In the rows, zero is written as 128.
Each row has a class, written as a number after it; each block has new classes, again numbered from 0 up.
[127 169 130  84 151 137 118  99 175 126 174 112 148 106 107  89 173 131
 167 145 156 128 130 111 174 185 149 157 125 136 113 125 143] | 8
[153 121 101 131 119 107 168 141 145 225 171 131 169 108 107 101 175  94
 108 158 107 139 105 107 169 115 135 116 178 129 109 175 135] | 3
[155 133 156  93 134 102 147 118 168 136 190 146 134 158 121 137 132 105
 134 117  94 112 108  52 186 172 141 135  77  82  90 115 111] | 6
[102 119 156  98 204 155 153 102 150 148  96 129 149 125 131 126 133  88
 115 112  90 142 127  82 175 145 150 106 141  96  96 116 169] | 4
[135 101  76 203 122   4 213 140 127 235 116 136 200 181 112  79 117 131
  76 107 158 143 139 130  95  89  79  60 110 156 132 106  49] | 11
[117 107  86 131 136  60 157 119 126 186 144 136 135 158 114  79 123 146
 140 117 131 138 133  89 125 134 127  96 104 140 106 145  90] | 12
[148 155 132 151  95 134 138 127 172 107 169  96 115 128 128 146 142 131
 103 125 147 141 113 142 163 169 151 131 145 146 125  94 124] | 6
[140 124 144 102 123  98 128 164 124 202 111 129  80 195 119 122 108 134
 128 134  99 138 162  53 138 116 150 113 128 136  93  70 159] | 4
[156 150 123  71 106 136 113 144 136 107 133 176 103 170  83 136  78 101
 178 140 101  87 168 146 148 134  98  86 106  80 119  66 148] | 4
[ 93 106 175 160 129 138 118 129 147 152  99 121 104 155 139 127 136  91
  94  99  71 117 142  92 153  76 123 145  68 153  87  82 134] | 2
[110 106 159 119 113 194 127 119 104 146 135 126 139 150 129 141 131 112
  89 125 138 129 148 139 108 124 116 128 138 103 105 133 155] | 5
[155  96 143 131 115  98 143 150 148 191 141 141 134 170 141 120 146 110
 112  89 128 141 130  99 137 127 149 127 127 108 108 131  89] | 0
[157  84 113 108  97  95 155 157  54 158 157 119 108 148 150  94 101 154
 142 134 117 116 128  53  97 106  98 136  92 125 109 142 124] | 8
[ 99 114 135 149 132 121 159 153 155 118 121 102 140 138 136 130 164 119
 113  93 106  90 145 109 169 132 106 114 178 153 121 110 172] | 1
[125  92 168 119 127 157 152 148 124 135 132 132 130 173 156 140 141 106
 111  69  71 101 133  92 141 121 106 151 101  92  97 113 140] | 9
[128 171 138 120 137  89 124 108 122 139 151 110 129 165 134 149 121 157
 146 121  96  85 112  98 174 176 142 114 141 102 130 130 166] | 1
[114  95 154 134 126 139 220 123 106 128 114  89 200 118 161  57 134  40
  79 145  72 130 111  64 182 106  62 135 116 124  84  71 181] | 11
[113 117 136 126 145 130 148 140 140 162 151  97 137 136 131 111 125 123
 132 120  90 123 124  42 153 123 175 157 141 119  86  94 188] | 7
[122 101 114  45 237 135 165  77 118 148 159 135  92 159 139 142 107 108
 160  96 103 152 122  56 154 203 145 138 111  74  80 149 124] | 4
[188 137 106 143  91 148 148 123 145 170 181 192 120 132  93 166 133 121
 137 159 223 160 155 165 104 159 176 112 124 109 127  85  65] | 4
[110 106 161 139 163 129 149 127 135  88 105 103 154 129 174  83 134  84
 123 104 135 123 103  64 164  99 121 121  76 110 109  83 109] | 0
[177 107 127 124  61 165 113 142 132 128 189 147  90 109 115 141 158 110
 136 153 118 144 125 156 122 136 159 169 132 152 115 140 111] | 8
[ 95 131 146  93 186 101 123 118 156 122 117  83 117 176 126 118 108 120
 138 110  71 130 134  71 187 168 130 126  81 135 107  95 181] | 4
[177 124 117 137 101  62 165 125 136 175 145 143 131 120  95 104 140 143
 151 177 110 115 136 136 146  92 152 120 141 140 135 134 111] | 7
[171  92 149  85 100 116 145 191 174 180 157 157  92 169 137 131 170 107
 123 101 122 139 145  53 125 146 120 174 153  86  80 104  96] | 10
[131 115 152  92 121 131 132 139 160 113 166 125 117 145 104 167 127 135
 170 125 101 108 161 114 184 196 181 140 114 165 131 109 175] | 4
[120 147 188 186  92 199  65  93 165  49 117 127 118 120 129 132 150  97
 117 151 177 107 123 193 164 111 164 146  65 158 150  83 120] | 1
[157 115  83 172  70  81 130 148 156 164 148 156 118 136  86 105 118 131
 142 138 131 150 133 169  85  82 121 134  52 146 135 103  54] | 12
[ 90  89 223 103 172 140 107 128 177 118 101 127 119 147 150 130 185 129
 127  88 121 107 137  63 149 136 142 172  77 136  96 131 122] | 10
[115 101 136 119 206  91 158 126 233 152  70 122 161 155 105  86 138 152
 128 138 167 177 173 113 144 127  94 166 134 117 122  86 115] | 10
[114 109  96 158 145 124 129 117 134 179  87  92  96 143 132 102 113 154
 101  87 174 168 170 184  99 113  88 173  95 178 148 146  96] | 2
[199 101  97 178  56  93 182 189 137 207 151  98 134 132 144  95 156  92
  52 168 101 186 102 108 109 107  93 160 159 126 126 106  99] | 11
[159 110 128 111  91  84 158 156  87 197 137 150 149 169 129 109 109 111
 132 113 131 149 149  89 139 131 111 154  88 133 108 130 128] | 0
[ 75  98 183 176 164 133 161 132 148 148  81 114 206 217 158 120 112  85
  40  84  49 143 127  50 192 119 106 104 123  84  63  55 197] | 9
[162 150 138  88 119 185 151 153 140 138 178 120  79 101 150 153 140  78
 163 107  93 111  97  57 143 133 204 140 147  75  96  51 139] | 4
[159 113  76 136 135 108 160 158 128 158 139 123  79 116 125 125 110 151
 146 159 139 155 154  89 111 107 105 182 114 143 133 104 101] | 2
[138 101 131 121 140  89 149 129 122 160 149 105 118 146 137 109 128 135
 102 130  91 121 108  56 152 125 114 110 116 119 112 172 131] | 6
[130 103 108 117 104  82 132 157 133 176 156 118  99 159 113 129 149 147
 140 106 130 122 154 110 106 131 100 146 122 162 117 158 120] | 10
[150  95 175 122 130 166 117 106 154 162 119 136 108 153 130  95 157 122
  97 163 152 138 141 147 116 123 126 153 124 119 119 129  94] | 11
[116 136 136 113 189  50 156 135 158 184 119 167 157 167  96 161 125 117
 130 102  65 140 130  81 145 124 156 116 105 115 109 113  96] | 5
[137 148 128 109 126 145 104 142 128  91 139 146 113 134 125 145 139 133
 131 144 159 126 126 159 163 174 116 128 155 145 125 137 125] | 3
[171 141 133 122  68  93 151 152 112 152 154 124 125 128 128  96 143 115
 138 133 130 118 131 106 153 124 140 153 114 144 116 108 128] | 7
[150 138 125  78 116  76 147 137 117 225 162 152 122 162  92 143 125 112
 154 101  36 116 135 117 137 158 141 171 114 156 110 152 139] | 11
[ 94 153 138  94 197 106 135  99 157 170  73  28 137 151 138  66 117 152
 140 106  80 138 131 129 162 115  95 151 149 123 132 126 203] | 0
[181 159 112 104  96 113 183 148 119 178 176 176 124 114 123 153 135  95
 141 153  96 126 132  61 182 164 148 142 177  94  90  92 129] | 2
[111 125 202 120 133 106 139  98 199 141 143 129 134 193 112 169 166 114
 104 140  54 132 136 105 191 164 132 144 136 119  59  77 169] | 10
[132  95 163 113 111 162 111 142 164 146 107 183 126 152 122 128 111 135
 137  80 135 133 150 136 120 150 186 147 123 101 109 107  97] | 12
[124 127 142 110 167 131 200 103 129 146 153 129 161  95 133 113 170  79
 136 120  87 103  99  92 133 119 102 145 101 109  97 109 110] | 11
[196  92 170  99  45  73 119 172 148 187 162 150  99 197 109 114 139 132
 129 176 101 114 160 101 158 114 168 124 122 136 138 129  94] | 5
[ 88 143 141 118 186 179 110  84 202 137 141  57 119 141 145  89 149  86
 102  96  96 134 116 100 175 146  99 173  88  77  91 101 155] | 2
[113 108 173 115 171 126 114 112 178 136 112 130 132 156 123 141 130 130
 127 133  94 143 128  87 148 139 142 165 106 100  99 116 145] | 10
[117 169 130 145 155 154 165 124 147  81 112 120 152  51 132 158 146 123
 135 141 109 109 122 132 160 129 100 149 134 117 137  89 151] | 2
[149 129 135 141 131 116 160 152 151 127 117 126 148 111 138 141 138  98
 108 127  77 136  87 136 170 109 131 131 150 118 119 104 122] | 3
[108  59 112 161 101 119 154 176 156 147 162 123 121 194 124 119 142  63
 109  55  60 124 152 103 147  88 106 148  71 177  94  94 122] | 9
[137  51 149 164 102 139 150 150 159 131 117 131 149 174 130 142 122 151
  79 122 150 130 155 191 135 124 101 110 156 136 129 125 118] | 3
[148  97 119 117  88 128 113 150 114 157 159 121 110 151 134 112 142 129
 100 134 121 161 136 106 146 172 143 141 172 161 104 166 149] | 8
[141 136 142  91 155 135 192 101 181 190 157 126 153 114 125 125 179  82
 118 100  47  89 122 113 164 125  60 136 136  27  85 127 131] | 2
[106  81 166 101 136 134  83 149 149  79  94 141 103 203 118 139  73 144
 105  86 102 116 170 127 156 160  83 127  87 136 118 139 156] | 6
[109  84  99 198 154  83 114 213 173  90  89 143 115 183 115 162 107 173
 110 120  98 139 161 101 127 101 128 107 146 175 150  87 121] | 9
[192 101 114 135  80  95 187 156  91 170 195 142 136 150 153 133 120 136
 117 143 144 114 108  73 109 163 140 116 151  91 121 116  80] | 11
[147 124 115 162  98  93 129 126 147 159 173 116 122 162 117 120 132 110
 129 140 104 112 117 108 153 110 136 133  89 129 129 117 123] | 1
[125 109 123 110 146 161 156 142 159 168 131  87 124 130 123 134 129 133
 125  96 118 137 151 128 126 149 133 140 154 111 125 108 175] | 4
[147 162 120 117 110 168 122 160 105 122 192 104 114  74 139 155 160 153
 155 147 183 117 106  88  90 145 169 165 123 116 153 131 115] | 5
[ 82 117 145 150 151 123 146 108 157 164 136  90 159 168 122 119 141 117
  95 121 104 133 123 122 186 131 137 115 143 172  87 105 175] | 3
[152 142 126 120  95 166 158 144 106 149 142 177 157 105 103 118 150  99
 155 142 135 104 156 138 141  99 117 142 126 128 129 122 141] | 9
[118  77 137 152 104 190 143  91 123 129 149 101 117 135 137  97 126 177
 120 145 214 154 153 163  69 132 103 174  68 126 114 112 108] | 12
[155 142 158 120 101 147 109 141 157 121 132 118 120 106 114 122 156 152
 146 177 147 111 130 172 163 122 141 152 137 156 153 129 137] | 3
[119 119 165 109  76 186 144  99 164 132 141 125 163 123 112  97 145  88
 126 104 100 118 142 187 152 144 104 159  95 106  98 105 158] | 12
[149 139 113 153 129  94 164 135 140 176 144 133 142 114 129 145 144 130
 110 133 102 121 121  94 149 129 120 119 140  99 124 130 112] | 2
[105 113 144 151 134 126 114 108 150 111 125 122 113 135 110 141 136 140
 109  99 161 147 145 167 138 144 129 151  62 210 134 154 105] | 6
[107 144 138 131 168 144 136  87 131 113 120 128 128 149 137 133  90  96
 117 129  85 123 120  92 166 129  98 129  86  75  86  75 139] | 2
[126 127 148 121  88 157  98 115 126  93 132 101 115 148 142 116 137 133
 110  93 158 142 139 192 145 185 126 147 131 172 123 134 134] | 8
[115 113 152 173 156 142 166 124 173 155  77 127 150  98 135 125 154  98
  84 118  82 123 128 128 138  56  96 125 122 101 114  92 118] | 2
[125 158 118 106 194  72 126 145 138 128 117 102 107 130 144 124 148 158
 156 113 113 127 105  74 127 132 100 140 109 107 130 133 107] | 0
[ 48  94 114 135 194 138  97 101 200  84 142 122  97 226 123 179  95 113
  89  51  48 187 123 122 163 234 146 137 138 128  46  88 149] | 12

A new block, with new classes numbered from 0.
[187  94 125 100  59  60 134 160 147 157 119 133  70  64 139 162 118 115
 137 114 121 159 132 183 133 121 105 157 187  92  90 126 109] | 3
[ 97 136 137 188 110 106 172 111 143 125 136 111  70 130 116 142  96 215
 164 198 103 127  81  88 124  69 140 131 114 165 185 169 147] | 7
[130 117 116 159 120 145 134 114 153 128 120 111 135 131 118 139 117  99
 109 128 130 115 123 138 114 132 138 118 132 118 143 122 118] | 6
[170  94 147 167  90 122 150 134 145 136 133 124 148 130 123 128 136 101
 117 105 157 109 138 166 125 146 137  99 149 132 132  81  99] | 1
[ 48 174  92 100 147 139  89 108 128 136 103 110 129 102 146 129 145 134
 191 108  83 167  84 159 112 143  70  82 101  98  97 187 178] | 3
[153 106  92  87  98 117 110 118 107 139  89 134 161  76 130 149 144  58
 152  88 109 103  99 190 101 202  98 126 122 104 150 112 123] | 8
[195  83 132 180 110 133 157 148 137  94 105 134 124 112 105 149 125 139
 104 143 127 104 157 108 132 120 156 152 168 192 158 109 103] | 0
[197 111 145   6 177 135  92 141 122 136 195 153 197 194 154 121 109  70
 100 108 172  86 179 115 144  96 210 240 107 169  30  18 148] | 7
[156 113 188 175 119 108 164 162 149 133 116 145  93 132 147 143 110 183
 142 193 110  84  90  97 116  78 114 170 160 140 152 160 108] | 4
[123 137 153 168  71  55 138 145 140 156 116 134  66  64 151 150 121 219
 198 208  87 130  54 125  83  82  57 158 159  90 144 206 142] | 3
[166  90  36 132 140 155 130 155 107 120  54  74  93  60 103 165 131  81
 118  86  62 152 163 157 113 166 131  82 135 187 171 119 147] | 3
[ 99 129  64 142 146 129 123 132 113 120  75  82 157  68 126 133 147  80
 158  47 102 141  90 197 102 183  83  76 117  97 145 112 138] | 1
[144 101 174 131 116  64 135 145 135 159 108 147  93  88 163 142 112 173
 170 125 112 139  76 166 126 133  65 176 173  70 114 157 116] | 4
[132 102 171 113 112  34 149 127 159 155 161 167  51 112 160 130 100 226
 150 160 121 165  77 148 128  56  91 201 186  89  79 167 133] | 1
[142 114 123 104 134 128 128 136 138 137 165 134  90 154 153 134 138 150
 113 104 116 140 153 123 164 109 143 132 132 119  69 112 134] | 8
[197  86 135 103 152 121 126 155 129 117 127 111  61 122 156 151 107 124
 102 154 121 116 165  84 121  89 177 144 122 192 105 113 123] | 5
[179  80 128 154 102  98 145 146 153 137 120 143  76  88 113 157 107 126
  97 124 127 124 123 142 126 128 128 160 182 113 146 139  93] | 6
[149 118  81 100 161 179 109 144  92 113 129  60 202 109 132 125 145  31
 100   4 130  88 176 155 128 190 148  98  79 139 106  55 129] | 2
[105 138 127 103 142  75  85 113 148 133  84 142  96  81 153 134 128 123
 197 129 111 127  29 162  95 146  47 162 127  46 112 181 132] | 6
[167  57 145 209  80 156 203 173 159 117  93 105 112 122 107 149 122  82
  71  59 134 121 200 159 183 162 170  96 167 191 157  85  64] | 4
[ 57 171 132 133 166 140 131  87 147 135 156 131 159 167 138 103 124 176
 146 157 121 129  86 136 113  83 131 118 109 138 114 155 165] | 1
[ 88 145  89 111 200 120  82 138 113 124 101 114 164  92 153 115 159 112
 192  45 103 132  65 178  95 164  50 118 105  72  97 127 157] | 1
[120 144 107 176 120 136 122 115 109 104  74 104 161  62 105 147 137 156
 180 161  98 110  63 127  89 153  87  92 133 144 200 164 134] | 0
[ 95 125  95 178 105 190 170 104 131 108 147  83 205 153  80 113 127  65
 102  69 163 124 188 176 161 174 177  55  89 155 153  51 115] | 7
[136  96 107  62 155 152 121 139 105 126 143 116 180 118 155 133 119  54
  86  65 154 120 199 157 128 153 179 131 111 150  61  80 125] | 5
[127 135 139 121 131 125 126 107 146 130 131 147 187 149 124 114 147  85
 130 108 150  98 107 177 106 152 120 122 120 120 131 113 121] | 1
[ 62 142 139 180 136 188 145 119 123 113 103 134 205 142 112 118 137 111
 130 107 125 102 123 144 142 174 120  78 105 152 163 160 119] | 4
[ 94 117  98 205  28 148 190 125 120 140 115 109 150  99  98 151 117 121
 118 144 111 122 160 151 122 146 159  57 143 155 171 155 120] | 3
[ 86 127 136 166  56 139 195  77 144 146 195 110 161 148  84 136  85 154
  90 156 172 159 164 166 159 117 178  78 163 132 165 110 131] | 7
[133 124  68 124 114 154 129 136 130 135 115  93 125  92 106 144 133  83
 112  83 107 160 169 186 133 157 134  74 145 137 124 110 138] | 3
[176 105 133  99 100  48 144 152 148 156  93 130  16  66 158 163 109 198
 162 194  67 143  84 127  93  58 100 193 167 136 128 190 139] | 3
[133  98 125 129  94  81 156 106 121 138 122 102 130 102 135 133 117 102
 136  62 125 116 124 183 119 169 106 136 121  85 128 123 119] | 2
[ 33 165 130 227  94 167 185  75 150 105 134  94 124 136 101 132 125 224
 135 186 109 151 113 119 126 110 130  41 153 156 193 197 152] | 0
[102 120 127 163 127 144 145 143 116 123 147 100 140  95 142 131 125 136
 127 119 137 118 148 131 108 132 127  84 119 121 122 132 120] | 5
[130 140 132  89 122 160 105 115 148 137 159 144 156 147 125 137 149  90
 118 101 134 115 127 141 151 145 141 101 117 143 106 118 122] | 8
[ 53 130 148 170 147 126 153 131 138 120 133 147 109  81 133 133 114 193
 156 159 116 120  82 113  97  91 100 116 127 142 148 226 123] | 5
[205  94 136 132 104 107 147 137 134 127 157  81  72 135 135 143 112 120
  91 100 133 118 170 113 156 111 160 122 135 135 108  90 114] | 2
[151 106 134 175  85  95 139 118 144 124  91 129 110 110 122 146 131 112
 152 127 118 117  81 145 105 150 108 107 133 142 175 141 114] | 1
[ 55 134 160 192 122  98 158 123 136 142 145 118 104  85 150 139 115 220
 176 174 118 130  76 114  88 101  80 102 140 103 153 213 140] | 5
[ 87 130 101 121 108  98 132 112 116 111 107 137 147  86 137 135 125 138
 154  87 124 161 112 182 145 157 107 142 155  84  88 150 131] | 0
[161 137 147 162  76 154 148 108 141 114 150  93 187 147 102 125 125  47
  99 122 161  48 147 136 120 147 173 105  95 170 169  79  97] | 2
[ 72 173 109 148 183 151 103 115 116 102  93 123 153  74 120 140 138 198
 195 167  80 118  33 106  79 109  72 116 128 142 174 208 164] | 0
[ 95 150 128  87 156 149  76 109 138 119 141 148 229 153 139  97 166  43
 143  33 170 129 122 193 143 193  99 110  97  91  61  92 132] | 1
[ 63 136 152  82 160 130 125 110 128 127 165 156 146 147 172 110 108 156
 136 155 140 118 131 120 116  86 149 159 101 136  57 168 147] | 5
[152 104 127  34 160 149  80 133 133 129 151 144 186 167 167 107 136  36
 100  55 164 100 179 163 138 167 154 188 112 100  12  50 132] | 6
[141 156 150  92 147 118 102 159 132 144 154 137 101 130 167 139 129 200
 148 211  93 106 105  67  98  45 124 184 132 156  92 173 172] | 3
[ 96 184 178  78 164 111 108  83 144 138 191 127 143 166 156 116 120 189
 138 179 127 101  75  87 108  59 115 173  96 118 106 186 166] | 2
[173  84 159 123 105  72 139 150 138 141 151 145  71  91 157 152  91 152
 120 162 146 134 135 123 122  85 138 171 171 120  94 139 109] | 5
[103 129 116 116  97 134 118 105 126 135 138 148 195 119 118 127 116  69
 112 103 156 107 127 173 123 175 134 137 132  85 108 122 114] | 6
[213 102 120  72 110 155  96 167 129 129 145 128 156 148 133 130 148  40
  86  86 155 113 221 144 165 151 178 125 128 161  45  47 115] | 3
[182  95 107 148  77 105 145 121 131 119  95  85 115  77 107 152 114  45
 131  71 124 101 114 178 115 171 123 109 125 125 171 101  94] | 2
[ 97 219 106  46 206 191  55 109 118 123 116 109 204 144 135 115 161 107
 158 191  90  79  88 102  76 108 123 111  52 186 133 160 190] | 3
[153 121 137 111 132 127 114 131 141 109 137 133 128 132 141 142 132 139
 125 115 135 141 142 122 148 122 139 154 164 144  85 117 137] | 0
[173 114  88  99 117 194 113 160 108 126 133 148 225  96  76 144 139  26
  79  82 138  84 187 162 121 175 171 110 137 195 139  91 109] | 3
[148 105 174 168  63  99 162 122 155 122 162 157  99 130 121 149 109 192
 117 167 146 138 136 113 154 100 151 150 197 149 116 148 110] | 0
[165 138 153  54 150  98  68 138 146 123 141 179 185 134 141 114 156  50
 149  77 167  93  91 177 122 164  92 175 128  98  71  94 115] | 1
[106 144 136  86 168 103  93 120 138 144 134 163 171 102 148 122 129 133
 171 113 129 125  47 169  94 106  80 168 137  90  97 151 143] | 1
[196  65 139 174  72  73 208 122 134 148 136  78  41 132 146 154  90 176
  81 139 115 128 171 113 141  81 181 141 152 140 142 123 112] | 2
[168  71 140 221  61 123 207 168 131 141 110  96 110 101 114 162 109 128
  88 101 128 127 170 157 154 152 141  87 191 123 172 105  80] | 4
[102 131 138 124 150 159 127 132 146 114 168 105 127 151 156 125 123 111
 100 105 159 148 178 115 154 100 162  87 114 137  60 121 126] | 5
[195 128 172 125  92 127 144 119 146 133 174 107 159 146 117 135 117  95
  93 152 155  53 136 112 110 104 168 147 121 165 153  94 105] | 2
